Here is a tiny trained network, its code and every weight. The questions are about switching its units off for an input and a class, where a switched-off unit gives its printed mean instead of its output.

import numpy as np


def w(rows, s, z=0):
    codes = np.array(rows[::2]) - 128.0
    scale = np.full(codes.shape[1], s)
    scale[-1] = z or s
    return codes * scale


def f(y):
    return np.maximum(y, 0)


def log_softmax(a):
    a = a - a.max(-1, keepdims=True)
    return a - np.log(np.exp(a).sum(-1, keepdims=True))


def net(x, mask):
    res = np.array(x, float).reshape(1, 8) / 4 @ E
    y = f(res @ A[0][:, :-1].T + A[0][:, -1])
    res = res + np.where(mask, y, B[0][:, -1]) @ B[0][:, :-1]
    return log_softmax(res[-1] @ U[:, :-1].T + U[:, -1])


A, B = {}, {}
E = w([
[201,130,85,161,117,162],'x0',
[175,81,211,58,73,65],'x1',
[185,216,130,212,93,142],'x2',
[11,250,112,92,112,110],'x3',
[77,110,196,239,48,22],'x4',
[156,70,2,96,48,117],'x5',
[53,218,57,77,145,51],'x6',
[208,106,57,200,85,40],'x7',
],0.0074)
A[0] = w([
[206,114,100,180,144,161,120],'neuron 0',
[156,151,154,67,140,208,187],'neuron 1',
[142,175,93,169,130,130,152],'neuron 2',
[84,179,214,128,107,42,253],'neuron 3',
[117,122,100,45,112,177,148],'neuron 4',
[187,79,34,186,97,187,200],'neuron 5',
[185,64,36,115,159,178,153],'neuron 6',
[135,67,164,180,93,61,165],'neuron 7',
[190,110,111,67,132,98,137],'neuron 8',
[143,119,193,130,159,162,175],'neuron 9',
[201,127,137,195,111,151,161],'neuron 10',
[122,101,153,148,81,71,130],'neuron 11',
[109,156,56,63,115,153,201],'neuron 12',
[79,116,8,165,128,104,157],'neuron 13',
],0.011,0.0058)
B[0] = w([
[190,118,83,166,125,178,197],'neuron 0',
[119,97,96,141,224,150,211],'neuron 1',
[136,189,110,101,100,147,173],'neuron 2',
[1,146,142,93,43,183,250],'neuron 3',
[106,106,154,65,200,83,199],'neuron 4',
[221,167,134,158,107,102,240],'neuron 5',
[209,44,54,148,149,107,227],'neuron 6',
[120,26,95,109,34,143,221],'neuron 7',
[129,80,89,128,134,117,179],'neuron 8',
[122,69,152,154,158,196,194],'neuron 9',
[163,123,110,152,53,168,205],'neuron 10',
[98,31,163,68,35,50,189],'neuron 11',
[125,164,147,81,225,65,220],'neuron 12',
[164,175,126,123,89,91,210],'neuron 13',
],0.0088,0.013)
U = w([
[89,114,170,162,179,253,252],'0',
[64,231,118,132,128,85,151],'1',
[109,61,183,101,35,80,141],'2',
[177,114,98,222,106,163,86],'3',
[148,95,113,112,176,81,1],'4',
],0.013,0.001)

Each question gives the input, the list of numbers given to net, and the class t.
The units are the neurons (one row each of A and B). Each row of codes is followed by its name. A weight is (code - 128) times the scale printed after its matrix; where a second scale follows, it is the last column's (A, B and U).
mask holds one flag per neuron, in row order. A switched-off neuron (its flag False) gives its mean, the last column of its row in B, instead of its output. The means were averaged over made-up inputs and are rounded, as every weight is.
A unit's drop is (log p(t) with every unit on - log p(t) with that unit switched off) / (log p(t) with every unit on - log p(t) with every unit switched off).
The circuit of an input: a set's keep is (log p(t) with only the set's units on - log p(t) with every unit switched off) / (log p(t) with every unit on - log p(t) with every unit switched off). Starting from the 12 units with the biggest drops (on a tie, the unit counted first), units are removed one at a time, each time the one whose removal leaves the highest keep (on an exact tie, the one counted first), for as long as the keep stays at least 0.8.
units of the circuit, in order: the units of the circuit, biggest drop first
k most important neurons: the k neurons with the biggest drops, biggest first
drop of u: that unit's drop, to one decimal
input [-8,-8,1,3,-6,0,-3,3], class 4: units of the circuit, in order => (neuron 3; neuron 12)
input [0,-8,3,7,-5,-3,-2,-1], class 1: units of the circuit, in order => (neuron 12; neuron 2)
input [-1,-7,-6,-5,-4,-7,5,8], class 3: units of the circuit, in order => (neuron 4)
input [-8,3,7,1,3,5,4,-8], class 1: units of the circuit, in order => (neuron 7; neuron 6)
input [-2,-1,-6,-7,1,-8,-7,3], class 3: 2 most important neurons => (neuron 3; neuron 0)
input [-7,-4,3,2,-3,6,-3,-6], class 4: 3 most important neurons => (neuron 3; neuron 12; neuron 4)
input [-2,4,1,-1,-5,2,-3,-4], class 4: 2 most important neurons => (neuron 3; neuron 4)
input [7,4,8,1,4,-7,-5,8], class 2: 3 most important neurons => (neuron 11; neuron 7; neuron 3)
input [0,3,-5,4,-4,5,-6,8], class 4: 2 most important neurons => (neuron 3; neuron 4)
input [-7,-8,-6,2,4,-1,-4,-1], class 0: 3 most important neurons => (neuron 11; neuron 7; neuron 5)
input [-5,-2,-7,5,-4,4,7,8], class 1: units of the circuit, in order => (neuron 13; neuron 7)
input [6,-3,-8,-4,-5,-5,0,-3], class 4: 2 most important neurons => (neuron 6; neuron 3)
input [-1,6,5,-5,-6,1,1,-8], class 0: 3 most important neurons => (neuron 9; neuron 11; neuron 5)
input [4,-6,5,7,-4,-1,0,-7], class 1: units of the circuit, in order => (neuron 12)
input [5,1,3,-8,-1,6,7,-6], class 4: 2 most important neurons => (neuron 12; neuron 4)
input [5,3,-1,-5,-2,8,6,8], class 3: drop of neuron 5 => 0.1
input [-1,-2,1,1,0,3,5,8], class 1: drop of neuron 13 => 0.2
input [4,0,4,1,-2,7,2,-3], class 4: drop of neuron 12 => 0.2
